Every row comes from one small tree of marks. Brackets hold a mark, then the marks that hang from it, in alphabetical order. Every link used is in the known rows. Which tree was each row made from?
Each row is shifted at random along 8 fixed directions that mean nothing.
Known rows
[kadir [zeruv [zamus [losas defimuf]] zofeg] [zugafug badefuv]]: [-274  -99  -28  236 -376  243 -247  295  124  -79  189   98   15  150
  -58  331 -230  -50 -110 -112 -171   -3   -1  -30  215   43  156   54
  119  347  368  110  180 -133  212  -19   34  -39   85 -290   55  289
  135  154   98  102  -92  231  370  126  -92  208 -291  -27]
[reruzu [defimuf zugafug] [losas zofeg] [sokip [zeruv kadir]]]: [  43 -130 -210  189 -707  -93 -120  698  -56 -588  250  -17  328   51
 -284  232   -6  314  108  -21 -108  -48 -116 -489 -503  -69  111  366
 -284  252  772   12  309 -430   21 -399  188 -223  455 -385 -160 -706
  332  269  280  -42  787  404  300  -97  101   83  420  488]
[reruzu [defimuf [zugafug badefuv]] [zofeg [doke kadir losas]]]: [-231 -265    1  645 -109 -328 -153  223  -26   21  222 -135  -20   37
  436  188 -292  186   30  189   12   93 -278 -201 -122  344  206 -141
  719   64  -56  -44  290 -688   61 -417  194  307  359 -157   42  282
 -107   82  -53 -217  215  -26 -107   24   89  448  436  165]
[doke kadir losas [sokip [tenuse [noso zugafug]]]]: [-685  -47   -6   78 -105  148  284  171   37 -215  492   82  345  -42
  216  166  221  103 -184  -95  -32  173 -522 -288  172  -18 -256  349
 -140  375  220  129  317 -146   14 -420  109  146   29 -247 -604 -451
 -348  -62  115  -10  622   31  426  386  155   -4   56 -101]
[tenuse [noso badefuv defimuf zugafug] zamus]: [ 209  -42   83  250  271   11 -124   -3 -210    7 -279 -326  142   -8
  -17  -57  -65   53   -2   66 -196   41  100   91  163  224  167  -53
  228  371  126  247  112  103   21 -189 -170   48   40  133 -193    3
 -383  118  -24  -79  -89   92  -43   52  283   78   20  116]
[zamus [losas [doke [kadir zeruv zugafug] [sokip tenuse]] zofeg]]: [-375  124 -398  -24   60    9 -205  326  338  -21  194  239  -80  111
 -340  165  225  225 -423 -368   -7  148    6    8   -5 -232 -113  378
   61  -96  173  472  312 -428  417  315  -64 -134 -360 -220  574 -231
  -62 -183  -94    4  374  185  322 -148 -350 -307 -313 -155]
[zofeg [doke [sokip [reruzu losas] tenuse]]]: [  65   10   52  -53 -168   13  -50  179   11  -35 -145    9    8  -70
  137  116   10  -15  -74  147 -216   90 -108 -135 -275  -62   84   99
  -73  172  -97  200   88  -98 -105 -132  121   96  155   70   52 -147
   99   82  -78   -2  455  -13  252   14  -15  -98   40  -30]
[noso defimuf [losas zofeg] [zugafug badefuv]]: [-273  277 -309  133  129 -437 -331  160  -31  -76  131 -321  -67   74
 -318   71  -16   48 -278  -35 -255  101 -101  225  -23  303  511   63
 -114  559   48  374  337 -520  -31  -56  -60   -8   42    8  280  -68
 -334  244   23 -218 -133   14  301 -350   -6  -91  221  149]
[defimuf [losas [zofeg [doke [sokip [tenuse kadir]]]]] reruzu zugafug]: [-520  119  122  388   67 -118 -156   37  -61 -176  254  -85   50 -154
  161  579 -197  -25 -116  197  131   54 -329 -451 -257   -2   68   33
 -253  288  291  243  420 -358  -38 -132  108   68  234 -271  -91 -320
  -29    5  142   33  565 -181  251   -8  255   -3  205  191]
[doke [losas zofeg] sokip]: [ -79 -182  -37  295 -210 -199  130  -78 -114   83  199   44  172 -120
  279  150  109  259  129 -108 -131  152 -219  -41 -160 -176   63 -139
  576  132 -328   67  124 -441  -26 -209  -95  351   90  170   48  118
 -223  -75 -163  302  341  -83  -57   86   21  208    6  -81]
[defimuf [losas [doke kadir] zofeg] reruzu zugafug]: [ -94  262  262  192  258  -82 -368 -291 -391 -147 -216  -39  -87 -245
  228  600  128 -287    4  204 -200   16  -43 -397 -163 -195   21  -91
 -212 -116 -159  414   70 -361   18   84 -281  162   65  202  -91 -144
  -57   86 -366  240  512 -144 -136  -56  390 -259   53 -106]
[doke [kadir zugafug] [sokip [reruzu losas zofeg] tenuse]]: [ 224 -225  -47  144   49  -59 -186  298 -138  -13 -112 -384  305  129
  440 -119  -88  270  220  269  -84   23   50   90   56  431  126  -11
  155  131  -37  339  290 -290 -103 -247  -14  482  181  -16 -153   80
 -295  -85 -307 -246  667  216  193  142   39  174  -39  244]
[zamus [losas [defimuf zugafug] [doke kadir [sokip zeruv]] zofeg]]: [-330  215   -5  123  206  232 -459  180 -139 -308  152 -240  261  -34
   50  341 -104 -316   30   31 -431    4 -128  -98  521  220 -114  117
 -367  238  -53  641  260 -198 -127  -74 -274  116   88  -79 -200  -59
   92  -61  -53   48  221    9  221  -81  388 -180 -240 -165]
[doke [losas defimuf] [sokip tenuse [zeruv zamus zofeg]]]: [ -91    8    5  133  -54  220  112   74   68 -111  179   -2  309  130
  190 -123  273   66  -42   87 -341   21 -202    8  283   87  -50  182
 -145  558   70  122  191 -124  -40  -91   25  128  -80  -37 -206 -143
  -43  -85  -43  -13  486  217  391  171   24 -116 -318   31]
[noso badefuv [losas [doke [kadir zugafug] sokip]]]: [-509  139 -253 -112 -117 -152 -218  338  204 -105  174   39  -93 -181
 -316  232 -100  115 -462 -248   55  128   59  -79 -229 -202  139  117
  -37  152  104  469  356 -575  128  -40    1  -58 -213 -161  364 -327
 -312   50   66 -135  171   31  296 -160 -272 -108  -12 -118]
[tenuse kadir [noso zugafug]]: [ -85 -104  -59  235 -105  371   65  -98 -295  133  129 -164 -219  212
  174  298   92 -186 -324 -294 -175  112    6  -22  171   69  -55  196
   -9  303  340  419  257   11  388   42   33 -169 -213  -57  118   82
   23  117  -47  135  -13    7  252    4  509 -157 -352  -66]
[defimuf [losas zofeg] [reruzu [sokip tenuse zeruv]]]: [ -17   43  -33  275   -2  -73  -50  145  -81 -125  214 -144   68   86
   95  226   59   41  -14  187  -69  -29 -166 -233  -69  113  108  112
 -449  298  180  181  336 -345  -52  -18   74  -14   18 -219  -23 -285
   57  169  -29  -54  543    9  317 -103  246 -198   92  410]
[reruzu [sokip [tenuse zamus]] [zofeg [doke [kadir zeruv]]]]: [  17  132  345  -86  315  402 -417  143  117 -164 -221 -145  189 -118
   59   29 -102 -462  240  101 -127  -86  180  -50  421  286 -337   93
    4 -284  192  396  -32  182   71  -12 -138 -187   13 -294 -597   54
  340   33 -227 -331  340  419   33  448  248 -290 -134 -141]
[doke kadir [sokip [zeruv [zamus losas]]]]: [-264  -34   -9  -24  374  225  -42  225  258  -66  219  -69  349  -79
   44 -150  121  148  108  -43   62  -80   55  102  350  183 -380   31
  242   97  199   67   67   82  -83  -21  -41   60 -172 -145 -417 -155
 -106 -466   51 -282  335  295  172  480 -186  -85 -376  -24]
[reruzu [defimuf [zugafug badefuv]] zofeg]: [ -29 -243   15  526 -350  160  -38  165  -64 -105  272  238 -261   98
   24  396   11 -116 -156 -278  126   35   69 -338 -256  -61   40  123
  133   31  571  -44  171 -526  399 -128  195 -344  -24 -290  -35  113
  413  340  100  -50  177  235  -33  -21  225 -191  -15  129]
[zamus [losas [defimuf reruzu zugafug] doke zofeg]]: [ 256    2    7  232  515   80 -100 -119 -199  110    6  165    9  -37
   -7  -39  588  139  113 -222 -188   46 -104  -89  262 -137 -145  136
  186  -45  -44   99  -63 -198  212  214 -241   16 -324  281   58  -65
 -164  -76 -149  -10  212  207 -167  -60  146 -187  -88 -190]
[kadir [zeruv zofeg] [zugafug badefuv]]: [   4   16  165   43 -354  138 -120 -204 -124   58  -50  239 -118  136
   66  324  153 -289  -71  -42 -327  116    2  -91  130  -93  166   90
   40  -10   39   23  -82  -60  273   17 -113   15  -36   16 -131  292
    8  380 -197  244  141  151  183  167   79   30  -33 -243]
[tenuse [kadir [zeruv [zofeg doke]]] noso zamus]: [-228 -128  356  281  -34  514   19 -103  -57   71  -82   20  128 -194
  250  360 -153 -242   62 -116 -172  104 -141 -182  426   13 -250   35
  422  180  298  111    8  459  243 -206   60  -89  106 -167 -346  253
  139  -28  119  280  -21  -13  153  566  348  268 -225 -292]
[noso badefuv [kadir [zeruv zofeg]] [losas [doke sokip]] zugafug]: [-386  121  -10  -76  159  -34 -253  178  -53 -266  170 -111  323 -468
 -323  160  -13   99  -36 -320 -224   45   87  -60  109  -47   31   17
   78  449  286  389  184 -383   17 -300 -119 -133 -216   91 -387 -308
 -280   54  285 -223   26  341  207  202  -95  -64   14 -248]
[zeruv [kadir [zugafug badefuv]] zamus]: [-253   21  -72 -200 -338   -7   40   94  291   88  138  199  -36   89
 -121 -135  178  128 -294   18   -6   27 -257   44  -40  -26  135  299
    4  209  371 -235   19    4  176   93  166  -56   44 -196   66 -187
 -147  -74  120 -156  -31  123  360  198 -358  270   85  -26]
[defimuf [losas [zofeg [doke kadir [sokip zeruv]]]] [zugafug badefuv]]: [-313  434  113   26  626 -287 -439  -64   96  -75 -201 -233  101  -67
  -49  100  -34 -105   43  323 -110   -3   25    2   16  118   48  -81
   38 -228 -118  261  114 -178  -59  235 -323  107   82   -8   -6 -198
 -144 -197 -322 -189  438   33  -17  152   22 -161  102  -68]
[kadir [zeruv [zamus [losas zofeg]]] zugafug]: [ 435 -292 -264  144 -698   -9   70  212 -234  -55 -160   72   -6  374
  -55  152  257  428 -133  -63 -363  154  -79 -125 -331 -262  322  228
  -24  304  140  149  178 -266  310 -143   68  225   59  117  225   15
 -164  313 -194  311  471  302  326 -297  -91  210  -23  348]
[kadir [zeruv [zamus [losas defimuf doke]]] [zugafug badefuv]]: [  30   37 -179 -225 -460  206    5  369   72 -267  -72  364    4  225
 -501   55  451  148 -247 -253 -220  171 -111 -319 -209 -514  106  574
 -486   72  413    2   38  -53  363   29  -14 -209 -127 -128  -96 -422
 -114  327  -10  137  547  451  513  -34 -210 -117   30   41]
[zofeg [doke [kadir [zugafug badefuv]] losas [sokip reruzu]]]: [ -42   29  208 -100  333   74 -445  226 -120  -27 -347 -363  237 -287
  365  110 -207  -57  360  226 -185  -10  156  -16   68   72 -108 -285
  365 -212 -397  381   23   19 -273 -195 -292  456  227  210 -412  136
 -226 -149 -335  -14  467  134  -26  474    4   60 -163 -205]
[doke [sokip [reruzu [losas defimuf] zofeg] [zeruv kadir]]]: [ -91   52 -244  -39 -265   38 -420  545  121 -271    2 -320   82   25
  -32  179 -300   84 -141  101  -93  -55  250   80 -312  158  211   87
 -220  253  314  479  365 -273 -112    3   72  -31  193 -224  220 -155
  300 -146  -77 -112  483  135  380 -127  -45 -253 -353  269]
[tenuse [noso kadir losas]]: [-195  118   73  -30    1 -112  -50   41 -120  -82 -302   -5  -46 -293
  -95  219  -79   38 -100  -74 -219   14   10 -129 -141 -215   11  -95
  245   86   -5  269   -7   20  -40 -109  -97    4   90  160  123  -73
   56   76  -65  158 -111  -33 -112   87   25  -81    2 -297]
[losas defimuf [doke kadir]]: [-336  111  -31 -124  365  256 -182   84  169 -101  211  153  127 -183
 -181 -129  175 -183  -37 -212   38   55 -138  -26  460  -30 -269  268
 -245 -123   -5  187   47  -29  100   92 -107 -154 -229 -188 -173 -218
 -156 -206  122 -170   97  100  169  135   -2 -133   17 -250]
[reruzu defimuf losas [sokip [tenuse zamus]] zofeg]: [ 361 -696  244  853 -606  106  132  372 -215  -57  238  147  143 -110
  489  283 -245   97  489 -214  -34   -7  -49 -438 -120  152  -55 -110
  895  337  297 -125   44 -629   96 -566  248  -68  328 -215  -98  315
  522  386  194   28  127  250 -248  234  389  374  209  152]
[defimuf [losas [doke kadir sokip]] zugafug]: [-302  568  136 -293  481 -368 -271  -57  -14 -455 -358 -127  352 -141
 -180  -30   68  106  112  373  -44   26 -126 -319 -307 -205  -76  131
 -286 -366  -75  143    8   17 -213   38 -342  153  204  101 -342 -715
 -411 -216 -258  -85  763   37  -75   99 -105  -64  406 -142]
[losas [defimuf reruzu] [doke [kadir zeruv]]]: [-454  -17    1  149  494   76 -488  382  173 -188  208 -236  387 -332
  -18   44 -485  -14  309  111  191  -41  -46  -33  411  266 -105 -107
   15    8 -164  231  232 -109 -230  -80 -178  198  138 -308 -241   31
 -255 -366  212 -158   52  -31  116  142  -10  246  134   68]
[sokip reruzu [tenuse zamus] [zeruv kadir [zofeg [doke losas]]]]: [  81  -89    7  106   96  168    1  272  238  170 -316   -2   91 -131
  273    2   73  283  -84  188 -264  -65   35   75   71   95  -57   76
  213  457  234   51   90   34  115   36  260   27  -22   49  237  -16
  283 -290  122  -49  189   67  256  349 -306  -67 -516   53]
[reruzu [losas [doke [kadir zeruv] sokip]]]: [-116  -51 -188  -76 -286  263 -231  423  -80 -291  333 -174  103  115
   -8  180   41  -74 -193 -132 -115  133  -52 -103    0   54   41  274
 -413  202  192  402  300 -285  117 -226   95  -14  -13 -223 -115 -258
  -96  102 -110 -118  565  223  531 -125  205  -43  -23  182]
[tenuse [kadir zeruv] [noso defimuf [losas doke] [zugafug badefuv]]]: [-336   97 -122  171    1  -91   -1  108 -153  -49   23  -45  -17   -4
 -174  222  169   60 -234 -250 -335  295 -243 -188  -13  -62  176  298
  135  462  159  212  188 -199  232 -177  -24  -93  -74   15   40 -178
 -370  221  105   97  120   26  364   40  160   90  231 -131]
[doke [kadir zugafug] [losas defimuf] [sokip tenuse]]: [-656  -60 -166   54  -40  -36   -6  409  221 -224  344   74  355  -64
   18   15  -28  307  -47  -99  197  118 -278 -195   43  -72 -148  219
   26  140  104  259  384 -340  -29 -233  -27  255   80 -353 -181 -377
 -430 -199  131  -32  656  158  315  227 -199   85   55  -16]
[defimuf losas [reruzu zofeg] zugafug]: [-316  465  197  -66  412 -292 -344    3   40 -442 -200  -84   94 -145
 -173  232  -48   39   13  357  298 -122   18 -406 -425 -104  -12   71
 -381 -333  419   27   88   -6 -133   84 -113 -104  193 -148 -387 -590
  -61  -58 -151 -223  653   95 -123   52   -4 -281  288  106]
[losas [defimuf [reruzu sokip] zugafug] [doke kadir] zofeg]: [   4   -3 -218  230   -9 -446  -44  218  -60 -263  -63  142  311 -296
 -358    0  168  520  181  -40   34   74 -218 -355 -493 -425  181  136
   95 -204   14  107  236 -569   80  -32 -195  179  219  -38  184 -500
 -304 -175  -26  192  782   47  -38 -224 -109  143  504  220]
[defimuf [losas doke] [reruzu [sokip zeruv] zofeg] [zugafug badefuv]]: [ -48  307  122  316  479 -472 -463   63  -37 -129 -147 -386   48  112
  137  130 -275   36  139  515   -1  -73   58 -169 -262  277  259 -140
  132 -187  -80  124  209 -491 -103  169 -260  150  137  -94   81 -107
 -155  -55 -393 -336  492  -34 -119  -67  164   11  326  225]
[kadir [zeruv zamus zofeg] zugafug]: [-170 -130   49  148 -822  212  -91  -49   46  -60   23  397 -170   83
   -4  590 -123 -156 -306 -112 -200   56   20 -165 -183 -288  136   96
  100  238  290  162   89 -171  338  -26  122  -80   63 -169  162  240
  261  246   15  397   78   86  281   42 -131   86 -246 -127]
[sokip [reruzu [defimuf [losas doke]]] [zeruv zamus]]: [ 136   74 -169 -122 -116 -244  165  368  305 -277 -310  235  248    8
 -282 -252  278  577  -30  278  -53    0 -180 -295 -497 -301   46  431
 -338  120  239 -372   55  -10 -108  -64  247 -109   96   -8  -16 -727
  -73  -99  213  -79  670   90  283  107 -583  -21  278  283]
[zeruv [kadir [zugafug badefuv]] [zamus [losas doke]] zofeg]: [ -37   52  111   49 -365   90 -120  -56  -96   83  -14    5    1  -10
  299  135   71  -51  -99   83 -597  -44 -226   16  263  105  184    7
  318  442  133  -13  -75  -74   78  -30   44  156  183  201  139  252
  112   37  -91  112 -291   26  220  166  -80  418 -253 -316]

Write each row's tree
[-343 -106  100  437  264  115 -124   28   78  112  474  289  -35 -144
   75  300  138  -33   20 -254   77    5 -305 -176  307   39 -244   49
  428  104  186   59   94 -254  120   24   11 -106 -108 -182  -47   44
   84  -80  228 -117  -11   60  -71  162  159  -32   10 -246] | [zamus [losas [defimuf [reruzu sokip] zugafug] [zofeg doke]]]
[ 250  205 -128   58  -60 -295 -133  137 -377 -374 -406 -280   33  147
  -80  156    1  293  -61  237 -227   61   14 -348 -668 -309  287   59
 -432   34   35  271  210 -321   46  -52 -119  138  195  227  215 -464
 -169  144 -279  149  639   40   38 -455  130  -29  203  346] | [defimuf [losas doke] zugafug]
[-135  234  153 -461  -35  252  -98  202   22 -354 -135  203  306 -460
 -293  -88  462   71  183 -194 -235  -52  -96 -323   25 -460 -207  280
 -233 -152  586 -169 -216  365   69 -152  -55 -231  128   97 -694 -598
   80   20  126   29  499  533  242  550 -230  -47   -7 -329] | [zeruv [kadir [zugafug badefuv]] [zofeg [doke [losas defimuf]]]]
[ 555 -338  -46  223 -215   86  128  331 -182  -61  263 -206  172  291
  253 -330  313  209  160   14 -204   62 -242  -84   80  373   85  286
  -20  241  328  -22  172 -309  160 -400  317  -24   37 -131 -274 -168
   28  304 -152 -535  620  492  319  -38  333  187  359  415] | [reruzu losas [sokip tenuse] [zofeg doke]]
[-133 -192  -17  315  128 -220  -77  -54  114  349   83  145 -161   -5
  400   87   86  232 -114   65    4  215 -200   36 -203   61   32 -100
  859  -43 -418   71  128 -412   98  -14  123  316  -62   71  295  251
 -349 -176 -172  -78  385  -66    5  175 -233  150  167  -99] | [zofeg [doke [kadir zeruv] [sokip [reruzu [defimuf losas]]]]]
[ 226   88  179 -107 -379  138   21 -242 -207  -25 -187  -63   83  -91
  247  -26  235  -81  -18  202 -561 -107 -131   60   79   57  173  -37
   22  394  200  -75 -156  180  -19  -57  103  113  247  279 -144   96
  199   17 -160  148  -58  102  159  142   18  208 -228  -85] | [zeruv kadir zamus zofeg]
[  87  -92  -73  383  409   28 -148   19 -124    8  176 -173  168   96
  157   59   99  280   76   -5   58   72  -93   -5  -26   47  -18   40
   -4  140  127  161  319 -359  201   22  -56   65 -173   -2  -33 -139
 -286 -214  -56 -184  467  116  110   23  119   52  -39  228] | [defimuf [losas [doke [sokip reruzu]] zofeg] zugafug]
[-122  186 -115 -309  254  160 -573  264  256  -45 -226 -267  -33  141
 -159  -67 -154  -89 -216  196  -12  -26  219  237  143  198  -25   92
 -137 -237   28  496  196  149  120  202  -79   66  -52 -195   60  -28
 -178 -175 -275 -322  298  312  314   31 -240 -111 -147   77] | [zofeg [doke [kadir [zeruv zamus] zugafug]]]
[ 168  144 -270 -215   72   13 -165  508  160 -278 -417 -127  287  -33
 -284 -148  158  355   -8  203 -315  -92   78   -2  -63  -93   49  282
 -488  178  153  221  159   37 -120   70    8   33   73   45   86 -437
   90 -237  -27  -15  502  153  361  -30 -325 -221 -298  251] | [sokip reruzu [zeruv [zamus [losas defimuf [doke kadir] zofeg]]]]
[ -70 -128 -172  265   71  269 -146  474 -117 -282  285 -147  213  -26
 -155  153   11  182   73 -230  -99  -19 -167 -183  204   17  -87  154
 -311  330  470  250  303 -102   70 -241   79  -99   92 -158 -207 -228
  145   27  282  -78  207  283  257 -126  233  -19 -123  233] | [zamus [losas [defimuf zugafug] [zofeg doke]]]
[ 346  -23  -21  -59 -288   32  -73  355 -280 -410   62 -119  288 -147
 -164   82  227  128  247   -4 -119  -19  -95 -400 -310 -211  102  215
 -504   11  286   67  111 -159  -95 -286  -13  -37  214  -32 -403 -545
    0  270  -85   30  790  257  263  -90  262  -26  327  329] | [defimuf [reruzu [losas doke zofeg] sokip]]
[-128   29 -168   55  -68  -20  -40  196  258    3   44   92  -10   21
 -191   13   31  215 -177  -95  -26  -67  -27   93   -9  -69    3   74
  186  164  226   55   96  -93   98  168   84  -90  -16  -91  363  -42
  151 -179   28  -11 -130   67  104  -42 -283   10 -279   10] | [zeruv [zamus [losas zofeg]]]
[ -67  -10 -110  -68   47  128  -12  303   78 -137  -85   64  168 -200
  -51   55   73  135  -29 -105  -38   73   47 -160 -184 -244 -125  172
 -164    9   25  261  163 -220   66  -17  -17   16  -94  -32    2 -278
  -11 -191    3   62  521   55  241  113 -158 -201 -210  -15] | [losas [doke kadir [sokip reruzu tenuse]]]
[ -18 -220 -161  177  268  417 -105  415   -8  -52  232   57  162 -286
  -37  195  210  214  137 -546    3   -6  159  -74  189 -225 -394   54
  206   27  297  296  141 -219  221  -20  -43 -153 -309    2  -99  -67
  177 -271  109   35  247  299  107  263  -30 -245 -622  -97] | [zamus [losas [doke kadir [sokip reruzu]] zofeg]]
[-488  441 -101 -408   25  -91 -276  148  312 -194   63 -120   91 -145
 -142  -96   35   86 -302  175 -137  -61 -210   86   15   62   41  178
 -150   -2  326   62  115  186  -24   36  163  -67  191 -107   10 -386
  -11 -237   -3 -222  169   89  349  115 -366   58    7 -154] | [zeruv kadir [zofeg [doke losas]]]
[ -51  -64 -160  271 -181  -60 -148  247 -177 -185 -183 -171  -63   -3
 -226  322 -111  235 -356  -80  -55  113   48 -143 -414 -104  298   86
   65  426  403  449  350 -140  205 -215   38  -28  109  -84   85 -144
 -236  159   30  139  286  117  219 -165  134 -124   15  321] | [tenuse [noso [defimuf reruzu] [kadir zeruv] zugafug] zamus]
[ -21  125   44  140  314  113 -366   27   10  -37  -63   -1   56 -172
 -255   83   60 -184  108 -139 -111   24  111   28   48 -130   30  -18
   39 -138   34  341  102 -171  133  221 -322  -94  -11  -35   22    1
  112  -69 -123   22  282  224    4   17  156 -268 -101 -104] | [losas [defimuf [zugafug badefuv]] [zofeg [doke sokip]]]
[ -46  192   49  128  182   49 -428  251 -213 -373 -504 -370   69  -16
 -201  293 -264   20 -135  145 -136   23  203 -169 -221  -25  136  -38
 -139  186  358  557  241  130   67 -152 -156  -28  227  -83 -121 -189
 -105  109 -135   67  330  230   66  -16  230 -167  -74  235] | [tenuse [noso [defimuf losas zugafug] [kadir zeruv]] zamus]
[-152  174  168  197  -75 -128 -466  -24 -305  -23 -195   10 -404 -489
   44  740 -171 -489 -244  -91 -373   59  253 -260 -212 -138  305 -337
  115  441 -320  591   28 -656 -157 -117 -149    4  -52  297  320  205
   70  472  -40  232 -272 -214 -111 -272  216 -326 -115 -272] | [noso badefuv [defimuf reruzu] [losas doke]]
